Here is a tiny trained network, its code and every weight. The questions are about switching its units off for an input and a target symbol, where a switched-off unit gives its printed mean instead of its output.

import numpy as np


def w(rows, s, z=0):
    codes = np.array(rows[::2]) - 128.0
    scale = np.full(codes.shape[1], s)
    scale[-1] = z or s
    return codes * scale


def norm(h):
    return h / np.sqrt((h * h).mean(-1, keepdims=True) + 1e-5)


def f(y):
    return y / 2 * (1 + np.tanh(0.7978845608 * (y + 0.044715 * y**3)))


def softmax(a):
    e = np.exp(a - a.max(-1, keepdims=True))
    return e / e.sum(-1, keepdims=True)


def log_softmax(a):
    a = a - a.max(-1, keepdims=True)
    return a - np.log(np.exp(a).sum(-1, keepdims=True))


def net(x, mask):
    ids = ['βγζηπστω'.index(c) for c in x.split()]
    T = len(ids)
    res = E[ids] + P[:T]
    u = 0
    for l in range(3):
        q, k, v = (norm(res) @ M[l].T for M in (Q, K, V))
        z = softmax(np.where(np.tri(T) > 0, q @ k.T / 2**0.5, -1e9)) @ v
        res = res + np.where(mask[u], z, O[l][:, -1]) @ O[l][:, :-1]
        u += 1
        y = f(norm(res) @ A[l][:, :-1].T + A[l][:, -1])
        res = res + np.where(mask[u : u + 12], y, B[l][:, -1]) @ B[l][:, :-1]
        u += 12
    return log_softmax(norm(res)[-1] @ U[:, :-1].T + U[:, -1])


Q, K, V, O, A, B = {}, {}, {}, {}, {}, {}
E = w([
[125,97,161,209],'β',
[148,60,194,96],'γ',
[167,152,223,15],'ζ',
[108,90,168,250],'η',
[155,53,236,164],'π',
[134,87,92,93],'σ',
[160,121,115,199],'τ',
[49,74,141,164],'ω',
],0.0023)
P = w([
[121,252,102,29],'0',
[128,72,74,148],'1',
[126,85,89,135],'2',
[127,96,93,126],'3',
[128,111,100,115],'4',
[129,117,101,108],'5',
[125,126,94,106],'6',
[126,124,99,111],'7',
[125,127,95,115],'8',
],0.0013)
Q[0] = w([
[135,207,31,218],'L0H0',
[2,186,188,160],'L0H0',
],0.0028)
K[0] = w([
[105,1,175,76],'L0H0',
[211,73,73,139],'L0H0',
],0.0028)
V[0] = w([
[166,69,89,152],'L0H0',
[253,126,95,166],'L0H0',
],0.0033)
O[0] = w([
[130,24,94,139,253],'L0H0',
[253,74,98,189,168],'L0H0',
],0.0019,0.00035)
A[0] = w([
[57,125,171,128,97],'L0N0',
[149,137,59,227,178],'L0N1',
[105,163,42,169,27],'L0N2',
[32,254,134,128,67],'L0N3',
[133,191,177,146,186],'L0N4',
[235,102,171,137,107],'L0N5',
[90,124,151,126,103],'L0N6',
[118,106,138,112,1],'L0N7',
[170,133,111,214,229],'L0N8',
[158,136,39,202,76],'L0N9',
[143,101,61,117,88],'L0N10',
[64,109,137,139,80],'L0N11',
],0.0028,0.0006)
B[0] = w([
[177,119,101,127,129],'L0N0',
[125,88,174,5,142],'L0N1',
[148,161,210,106,31],'L0N2',
[140,105,99,183,7],'L0N3',
[96,87,105,145,105],'L0N4',
[93,114,61,199,254],'L0N5',
[138,130,107,147,127],'L0N6',
[137,148,134,146,124],'L0N7',
[135,65,108,22,174],'L0N8',
[156,113,175,56,99],'L0N9',
[111,83,129,132,130],'L0N10',
[186,152,117,116,120],'L0N11',
],0.002,0.00083)
Q[1] = w([
[116,175,143,24],'L1H0',
[125,63,3,224],'L1H0',
],0.0054)
K[1] = w([
[65,252,164,111],'L1H0',
[178,5,75,105],'L1H0',
],0.0043)
V[1] = w([
[2,114,102,95],'L1H0',
[81,104,126,201],'L1H0',
],0.0028)
O[1] = w([
[43,71,144,175,105],'L1H0',
[120,164,200,3,1],'L1H0',
],0.0024,0.00051)
A[1] = w([
[162,144,56,106,141],'L1N0',
[131,125,137,124,102],'L1N1',
[148,192,150,179,223],'L1N2',
[136,122,149,102,241],'L1N3',
[81,103,82,253,109],'L1N4',
[86,140,114,133,180],'L1N5',
[144,193,127,156,175],'L1N6',
[155,112,201,80,236],'L1N7',
[135,115,138,239,144],'L1N8',
[81,189,158,118,254],'L1N9',
[153,118,172,204,92],'L1N10',
[113,120,119,108,113],'L1N11',
],0.003,0.001)
B[1] = w([
[89,103,139,112,114],'L1N0',
[130,132,122,126,128],'L1N1',
[130,5,100,94,107],'L1N2',
[105,38,92,185,194],'L1N3',
[206,163,210,67,118],'L1N4',
[151,91,146,136,120],'L1N5',
[129,36,113,83,91],'L1N6',
[107,97,93,170,249],'L1N7',
[143,94,84,52,135],'L1N8',
[157,37,145,153,126],'L1N9',
[103,137,62,87,136],'L1N10',
[137,146,159,160,131],'L1N11',
],0.0022,0.0016)
Q[2] = w([
[174,254,213,84],'L2H0',
[89,10,153,154],'L2H0',
],0.0038)
K[2] = w([
[152,43,81,253],'L2H0',
[146,201,79,17],'L2H0',
],0.0044)
V[2] = w([
[150,95,161,234],'L2H0',
[60,102,3,183],'L2H0',
],0.0029)
O[2] = w([
[164,242,188,241,254],'L2H0',
[87,132,2,226,234],'L2H0',
],0.0026,0.0006)
A[2] = w([
[158,203,101,209,145],'L2N0',
[173,123,119,118,123],'L2N1',
[154,206,154,30,72],'L2N2',
[100,159,102,128,104],'L2N3',
[121,178,89,149,104],'L2N4',
[185,103,87,126,97],'L2N5',
[131,101,172,1,7],'L2N6',
[122,113,130,119,125],'L2N7',
[72,80,84,117,163],'L2N8',
[193,106,153,141,172],'L2N9',
[130,70,160,135,165],'L2N10',
[174,112,175,129,158],'L2N11',
],0.0041,0.0016)
B[2] = w([
[177,3,184,96,203],'L2N0',
[159,122,106,125,130],'L2N1',
[110,113,79,153,53],'L2N2',
[139,119,150,174,88],'L2N3',
[149,72,163,181,101],'L2N4',
[178,130,97,136,160],'L2N5',
[137,31,150,184,124],'L2N6',
[116,154,123,133,135],'L2N7',
[114,180,139,117,214],'L2N8',
[144,177,96,82,217],'L2N9',
[98,175,75,125,249],'L2N10',
[113,196,110,91,180],'L2N11',
],0.003,0.0015)
U = w([
[130,205,120,64,5],'β',
[189,69,189,231,199],'γ',
[129,39,161,22,207],'ζ',
[109,191,191,118,143],'η',
[196,191,168,109,119],'π',
[67,70,10,166,120],'σ',
[254,128,29,94,95],'τ',
[11,147,162,156,97],'ω',
],0.0077,0.0033)

Each question gives the input, a string of symbols that net reads in full, and the target symbol t.
The units are the heads (2 rows each of Q, K, V and O) and the neurons (one row each of A and B). Each row of codes is followed by its name. A weight is (code - 128) times the scale printed after its matrix; where a second scale follows, it is the last column's (O, A, B and U).
mask holds one flag per unit, layer by layer, with each layer's heads first. A switched-off unit (its flag False) gives its mean, the last column of its rows in O or B, instead of its output. The means were averaged over made-up inputs and are rounded, as every weight is.
A unit's drop is (log p(t) with every unit on - log p(t) with that unit switched off) / (log p(t) with every unit on - log p(t) with every unit switched off).
The circuit of an input: a set's keep is (log p(t) with only the set's units on - log p(t) with every unit switched off) / (log p(t) with every unit on - log p(t) with every unit switched off). Starting from the 12 units with the biggest drops (on a tie, the unit counted first), units are removed one at a time, each time the one whose removal leaves the highest keep (on an exact tie, the one counted first), for as long as the keep stays at least 0.8.
circuit, biggest first: the units of the circuit, biggest drop first
unit that matters most: the unit with the biggest drop
k most important neurons: the k neurons with the biggest drops, biggest first
top k neurons in layer l: the k neurons of layer l with the biggest drops, biggest first
input β η β σ ζ σ ζ, target σ: top 4 neurons in layer 2	[L2N2 L2N6 L2N0 L2N8]
input γ σ π, target σ: unit that matters most	L0H0
input ζ ζ η γ ζ η η, target ζ: circuit, biggest first	[L2H0 L1N8]
input ω ζ β, target ω: circuit, biggest first	[L0H0 L1H0]
input γ η β η, target η: 4 most important neurons	[L1N4 L2N6 L0N1 L1N8]
input τ γ ζ γ γ γ γ η, target τ: 2 most important neurons	[L1N8 L1N4]
input ζ γ τ, target ζ: circuit, biggest first	[L2H0 L0N1]
input γ γ π, target π: 2 most important neurons	[L2N6 L1N4]
input η γ γ, target η: 2 most important neurons	[L2N6 L1N9]
input β γ η, target η: top 2 neurons in layer 1	[L1N9 L1N4]
input γ γ τ, target τ: 2 most important neurons	[L0N8 L0N9]
input σ ζ π η τ ζ ζ, target σ: 3 most important neurons	[L1N4 L1N7 L1N3]
input γ γ γ, target γ: 3 most important neurons	[L0N5 L2N0 L1N9]
input γ σ γ γ, target σ: 2 most important neurons	[L1N7 L2N6]
input ζ π γ ζ β ζ τ, target ζ: circuit, biggest first	[L2H0]
input γ γ γ γ ζ σ, target γ: top 2 neurons in layer 1	[L1N8 L1N10]
input τ π ζ γ γ γ, target τ: 3 most important neurons	[L0N1 L1N4 L0N8]
input τ β γ γ ζ τ ζ γ, target τ: top 3 neurons in layer 0	[L0N1 L0N8 L0N9]
input ζ γ β γ γ γ σ, target ζ: 2 most important neurons	[L2N6 L1N10]
input τ γ η γ ζ, target τ: unit that matters most	L1H0
input ζ γ γ σ γ γ η, target ζ: circuit, biggest first	[L2H0 L1N8 L0N1]
input γ γ γ ζ γ γ γ ω, target γ: top 2 neurons in layer 0	[L0N11 L0N0]
input γ π η γ γ ω σ, target ω: top 2 neurons in layer 2	[L2N8 L2N6]
input ω ζ ζ γ σ ω γ η, target ω: top 2 neurons in layer 0	[L0N1 L0N9]
